Group and class of each row:
[ -5  14   0  12  -9  -7   9   0 -14   7  -4   4  12   2   4   9  11   7
  -4 -25  -3   4   4  -8  -6   2  -7  -3 -14  13  -6  -6  15   2 -10 -13
 -10  24  -1  -1  -1   3  17   8 -49   0   5   4  -4   3  -1  15  14  20
  -5  13 -17  -3   2  -1 -11   2 -10  11  13  -4   0  20 -15 -11 -20  -2
   2  -3   7   5  -2  34  -8  -2 -19   6   1  17 -12  13  -2 -38   9 -16
  -7   4 -16   3  -1  -4  -1  -9  -2  40  -4  12   2  17 -10   3 -12   0
  -4  -1   5  -8  -6 -19  -1 -13   5   5  19  -4 -15   3 -13  12 -19  -5
   7   1  -6   7 -13  -4   2  -8   5  -2   3  -8   2  19  16   1 -20  -6
  -5   2  -9  -2   7  -6  -7  -6  -5  15   4 -11   0  -7  15   7   3   4
  -5   0  -3  -7   0   5 -10  18  -4  -7  -2 -11   0  -2   8  14  36  -8
   3   8  -9  -2  -3   2] | boda > V
[  3   9  -4  11  10  16   3  -2 -12   5   5   3  -2   5   2   9   0  -1
  -3 -18 -11   3  -4   1 -13   1  -3  -7  -7   1  -5  -1  12  -4  -3 -30
  -1   9  -5  -3   7   0   2   7 -32  -2  -9  -4  -5 -12   4   0  14   8
  -7  14 -30   0   6  -2 -21   6   5   6   2  -6  -3  -2 -15  -5 -10 -11
   6   7  30  -2  -7   3  -6 -15   3   5  -7  13  17   7  -4 -39  10 -21
  24 -16 -16   0 -16   0   1  -9   3  27  -9  10   6  10  -7   9 -20   2
  -4   5   5  -7 -11 -10   9  -1  14  -5  -1   8  -1   6  13  16 -11   3
 -16  -4  -3   4 -11  -1  -3   7   5  -5  -3 -13  -2  11  15   7  14   7
  -1   6  -5   8  10  -4  -9   2  16  -2   5   8  -5  -4   7 -23  10  -1
   0  13 -12  -2  -1  18  -6  -5  -3  -5   9 -13  17   6   2   7  22  -6
   7   1  13   0   5   1] | boda > V
[ -5   4   0   6   6  -1 -12   0 -16   8  19  -1 -19  12   6  26   2 -13
 -19 -14  -5 -25   2 -23  -6  10  -5  -7  -3   6   0   2  -4   3  -3  -1
 -18   0  -7   5   3  -4 -11   7 -22 -11   2   4   2   5   8  10  23  18
  -3   6 -35   6   1 -13 -34   3 -12   5   3 -22   3  11 -15  -4 -15   1
   8 -10  25  -1  -2  -2 -14 -11  -1   9 -13  12  30  17  -5 -23   7 -15
   2   1 -16   1   7  -6   4 -11   8  49   5   3   4  -8   5  -8 -11   3
  -6  -6  -1 -16 -12  10  -1   5   9  -2  -3   1  -1   5   6  11   1   5
   4  -5  -5  11  -1 -11  -4  -6   1 -13  -3 -15   8  21   4  10  25   0
  -4  11  -8   4  -5  -4 -10 -11  15   1  -2 -11 -11  -3  -1   0 -10   4
 -11  10 -19   1   2   6  -9   5  -6   1  18  -8   2  21   1   5  22 -13
   8   6  -6  11   5  12] | boda > Y
[ 20  13   0 -16   7   0  -8  -4  -4  16  -7  15  -1  13  -5  -4   1   0
  12 -14  -5  19   6  -3 -11  -6   2   0  14 -18   6  14  29   0   7 -46
   0  28 -10  28   6  -1   8   8 -31 -10 -16   3  -7 -11  -3   0  -7  -1
 -11  15  14   6   3   6 -18  -2  -9 -12   3   2   1 -24   6   6  -1 -12
   1  10  36  10   3 -19 -16   0 -14  -9  16   7 -19  11  -2   7  -2  -4
  22  -1  -4  -4 -14   4   3   2  -8  -2   3  17  21  -6   6  -6   2  -3
   3   3   6  -3 -18 -30  21  -6  16 -10  -1  24  -2   0  47  38 -38  19
   6 -11   6  -3 -21   2   5  26   6   0  -4   5  -4 -28 -10  10  -6   3
  -5   2   4  13   0   3  -3   4   3  19  14 -37   0 -11  -4 -43   8   5
  16  18  -6 -12   0  10   9  16  15  -4  12   6   7 -27  -3 -17 -16  -1
 -15  17  16   3 -10  20] | rek > M
[  1  13   5  12   9  -4   6   1 -32   9   2   4  -8  -8   1  15   8  -4
  -4 -12  -6  -8   5 -16  -6   8  -3 -14  -2   8   6   5   6  -6  -2 -23
 -19  14  -2  -1  -6  -7  10   8 -63   0  12  -6  -4  17   7   6  18   4
   2  15 -25   0  13   2 -49  11  -6   7  -7   1   7   1  -5 -12 -10   3
   6 -11  29   6   2  47 -12  -8  -2   4 -17   8  10   3  -5 -30   6 -31
  18   3 -25   9   2  -3  -1  -6  -1  34  34  -6   4   3   4   8  -7  -2
  -4  -8   6 -11 -12 -12  14  -2  13 -20  -2   3   0   0   5  13 -21   2
  -9   8 -16  23 -12  -5  -6  -3   0 -10  -4 -16  -6  14  -3  20   1 -11
  -6  19  -6   4  -3   1  -8   6  10   5   9 -25 -10  -8  10 -10  -3   6
  -6   7  -3   1   3  -2  -7   9 -13  -3  14 -14  10  22  10  -6  35 -21
   3  13  -3  24   5   4] | boda > Y
[ -1  17  -9 -12  12  -3   1   2  12   1  -7  14   0   8 -12 -18   4  13
   0 -18  -4  17   5   2  -7  -6  -3  -9   4 -15  -5  -4  23  -4  12 -21
  -5  18  -5  26   8  -1  10   5 -10  -9 -11  15  -2   4  -9  18 -33   3
  -9  26  16   0   4  -1 -24  -2  -5 -26  11  11   6 -28   3  -1  -3 -15
  -3   0   3   3   7  -3 -22   7 -21 -14  18   8  -7  -1   4  12   5 -18
  -3  -6  -8 -16 -11   8   7   8 -10 -14  -7  12   5  -8   5  -6  -5  -6
   0   3   6  -6 -13 -17   9  -4  12   1 -13  18   4   3  11  37 -44  14
   4   2   9   2  -9   5  10  26   2  -7   1  -6 -16   0 -27  13 -23  -2
   2   7   9   9  -5   0   2 -27  -1  17  13 -24  13 -13   5 -19   3  -3
  14  -6 -11  -2   0  11   0   4  20  -3  -2  -1  -9 -18  -1   0 -12  -8
  -8  22   2   9 -15   6] | rek > M
[ -1   5   6  -8  14  -2  -3   2   5  -3  -4  17  -7  12   2  -3  -8  -8
 -20 -13  -5  10   2   4 -18   9   5  -3  10 -16  -3  24  21   8  -4 -28
 -16  -8  -8  17   4  -1 -21   2 -17  -9  -8   4   0 -14  -9   3 -15   1
   1   6   7   6   3   3 -21   5  -5 -16   0  13   7 -30  18   0  -3  -7
   0   3  12   0   0 -19 -12 -10   0 -14   4   9   6   4   0  -6   4   7
  11   1  10  -7   5  -3   5  -6  -2   5  12   3  10   4   7  -9   5 -15
   6  -2   5 -13  -1  -5  10   6  14 -10 -10  18  20  -1  26  15 -34  18
 -14   3   4   1  26   6   5  29   1 -27   5 -13   0   0 -10  -1   4   0
 -28   6   1  10 -22  41  -7   8   4   5   5 -59   9 -14 -12 -19   2   2
   6   7 -11 -13   4   4  15  -5  14   0  10  -4 -13 -14  -2  -7 -19  -3
  -8  10  12  38 -10   6] | rek > G
[ -9   9 -12  -5  -2  -1  -3  -9  10 -18   9  19  -6  15   3   1   4   2
  -6 -29  -5  20   2  -1 -16   2  10   1   2 -25  -5  12  19 -11  -7 -37
   4  15  -6   9  10   6  -3   6 -30   5 -12   1  -3 -32  -5   3  -7  18
   2   4 -11   3  -5   0  -9   0  -8 -11   3   1  -5 -34  -4   5  -9 -16
   3   5   7   7  -8  -2 -15 -15 -22  -7  13  21  13   8   0 -28   7  17
   5   6   1  -8  -2  -3   5  -6  -4  23   7  15  13   9  11  28  -6  -1
   1   2   4  -8  -2 -13   2   5  15  15  -1  18  -6   4  14  25  -9  19
   1 -19   0   9 -11   7   1  12   7 -11  10  -5   4  16  13   4   0   2
   6  -4   1   7  -3  25  -6   1   1   8   8   4  17 -11  -7 -22   6   8
   9  -1  -9  -9   2   9  -1  -2  10   1  -3   1  -7 -15   1  27 -16  -3
  -2   7  11   0  -7  25] | rek > B
[  8  21  -6 -19   5  -2   2   0  10   1  -2  24 -11  17   0 -16   3  11
   5 -24 -10  12   4  -1  -5  -2   3   1  20  -1 -11   2  12   1   5  -2
 -12  19   1  11   8   1   2  -3 -20   2  -2  -1  -4 -23  -9  -2  -7 -13
  -3   7  -7  -8   4   4 -35  -4  -6  -7  -2   1  -1 -60  10   0   5  -9
   2   4   1  -1  -4 -10  -5  -8  -8 -18  13  10  14   8   5 -22   0  -4
   9  -6  15  -9   5   9  -3  -3 -11   6   5  12  12   2   3  -5   0  -9
   0   7   6   0  -6 -21  11  -3  11  -1   0  21 -20  -1  20  19 -16  19
  -8   1   6  -2 -18  -1   4  24  -2 -11   7  -6   2  -4   1   4  10   7
  -2  -5  -6  12  -2  31  -5   8  13  16   7 -17   9  -6  -9 -26  -1  -1
   1  11   8  -7   4   7 -10 -10  12   7   1   9  -4 -14  -2  14 -13  -4
  10   9   7  28 -13  40] | rek > G
[  8  22  14  -8   4   2   0  -5   0   6   5  27  -3  -4   7  -3   6  11
   0 -18  -6  15   1   0  -8   3  -3   3   8 -10  -3   6  16  -3  -4 -24
  -3   5  -5  13   2  -4  -8  -1 -27   9  -7  -2  -5 -19  -3   0 -11   3
  -1   6 -15  -7   6 -20 -12  -3   1 -12   0  -4  -1 -27  -4   1 -14 -12
   5   3   9   7  -1  -1  -9  -8 -10  -6  10  17  16   4   1 -14   2   2
  -1  -4   2  -9  12  -2   0  -7   0  12  13  13  10  10   2   3  -6   2
   1  -1   2  -2  -6 -12   2   3  11   3  -1   8  -1   1  13  10 -10  14
  -6  -4   1   7  -8  11  12  13   7  -4   3   0  -1   7   3   0  11   6
   5   0   0  12 -22  19  -9  -2   6   9  11   3  15  -3   1 -23  -4  -1
   2   1  -1  -1   2   6   1 -11   7   5   3   3  -7 -10   3  21  -4  -2
  -2  -3   6  11 -15  11] | rek > G
[ -4  12   0   7   8   1   6   4  -7  -4   7   5 -13  13   1  24   5  -8
  -9 -15  -5  -1   7  -4   0   6   4 -12   2  -4 -12   2   9   1 -13 -15
  -2   1   6  -6   4 -11 -16   2 -34   1  -9  -9  -6  -3   1   0   7   7
  -4  20 -23  -9 -22  -2 -34   1  -5   1  -3   3   0   0 -18 -12 -14  -4
   6  14  19   2   1   0  -4   5   2  -5  -1  18   6   7  -3 -23  -1 -11
   6  -4  -5  -3   9  -4   1 -13   7  35   3   8  -2   2   1   2  -6  -2
  -4   5   7  -8  -6  -3   2  -4  15   1  -5   2   4   0  -4   3 -12   6
 -13   0   3   4   4   6   2  -4  -7  -3  -2  -8   5   9  15  -3   9   1
  -1   8  -6   5 -10   7 -14   1   9  15   4 -15   5 -10   2  -1  -8   0
 -10   3  -5   5   5   6 -11 -15  -5  -2   6 -16   2  14  25  -2  17 -11
   5   2   3  16 -10   6] | boda > Y
[-27   7  -6   9   2 -10  -3   9  14   4   0  17  17  21   5 -14   5  30
  -2  -1   1  14   2  10   3   0   2 -10   7   1  -2  -1  11  -7   2 -23
   0   6  -3   7  10   0 -11   4   0   7  -9   6 -20 -10 -12  12 -27   4
   0  30  -8   4  -3   1 -41   2   2 -23   7 -12   1 -44   6   9  -1 -18
  -8  -9   3  -6  -7   0  -5   6 -20 -11  13   0  -9  -2   1   6   8  -3
  -8  -5   8   3 -22   0   3   9  -4 -17  -8   1   4  12   9  -2   3 -14
  -3  -1   1  -8  -7   4  -5  13   4   2   9  16   0   3  -6  24 -36  10
  -9   1  -1   1   5   2  -4  14   6 -22   2  -6   3   1 -11  -1 -17   0
  -6  19  -5   6 -23  -5  -6   4  -4   9  16 -15  17  -1  18  -4   2   6
  10  -4 -12  -2  -7   4   8  -6  23  10  -5   5  -9 -18  -3  -8  -5  -3
   1  13  13   4 -11  -8] | rek > M
[  5  14  -6 -22   0   3   1 -10  10  -7  -1  18  16  -1 -11  -4   3  16
  18 -16 -13  20  -4  11  -7  -4  -5   8  -2 -18  -9   1  34  -5  -4 -38
  -1  32  -2  34   2  -2  18   5 -28  13 -26   5  -5   0 -12 -10 -22  -1
 -11  16   8 -16 -11   4  35  -8  -2   0   3  -6  -3 -27   4   5  -4 -12
  -3  12  26  10  -3  -6 -18  -3 -21   0  16   6   2  -2   2  10   9 -15
  13   3   1 -13  -8   9  10   8  62  -6 -11  18  12   7  -9  -1  -9  -6
   4   6   7   0 -14 -28   8 -14   1   4   0  24  -7  -6  23  37 -23   9
   2 -10  12   0 -22   6  10  29   4  14  -3  14 -16 -16 -18   3 -13   2
   6 -15  12  13   4  -1  -1   0   1  20   4   9   5  -6   1 -37   9   7
  17   5   2  -9  -2  13   5   7  14 -10 -16  10  -8 -21  -3  25 -10   6
   3   7   9 -15  -4  -7] | rek > B
[ 12   4  -8  -6  11   3 -12 -21  14 -12   1  20  44   3  -8  -7   2   7
   3 -13  -6  15   0   2  -4  -2   3  -5   1 -31  -6  -1   2   2  -3 -39
  12 -23 -12  20  -9  -8  -8   3   0   9  -3  12  -2  -9 -15  -4 -20  -4
  -6  25 -11 -11  -3  11 -19 -10   2 -14   7   1   1 -37   0  14 -14 -31
  -8   7  19   1  -2   0  -4   9  -6 -19  19   5  14   4   2   5   8 -12
  27 -10   3 -14 -11  -7   3  -2  -4 -31  -7  10  -5   2   9   2  -7 -13
   3   6  -1   1 -11  -8  -4   5  30  -2   1  28   7  -2  16  11 -14  12
 -21   0  11   7   4   1  10  31   1 -12  -7  -8   2  -8 -24  -1  24   3
   4  22   6   7 -16  21 -10  18   7   4  14  -5  22  -6  -3 -29   5   2
   7   0 -16   2  -7  13   8 -14  11   1  -8  -1  -3 -26  -5  -7 -22   0
   2   1  22   6   0   4] | rek > B
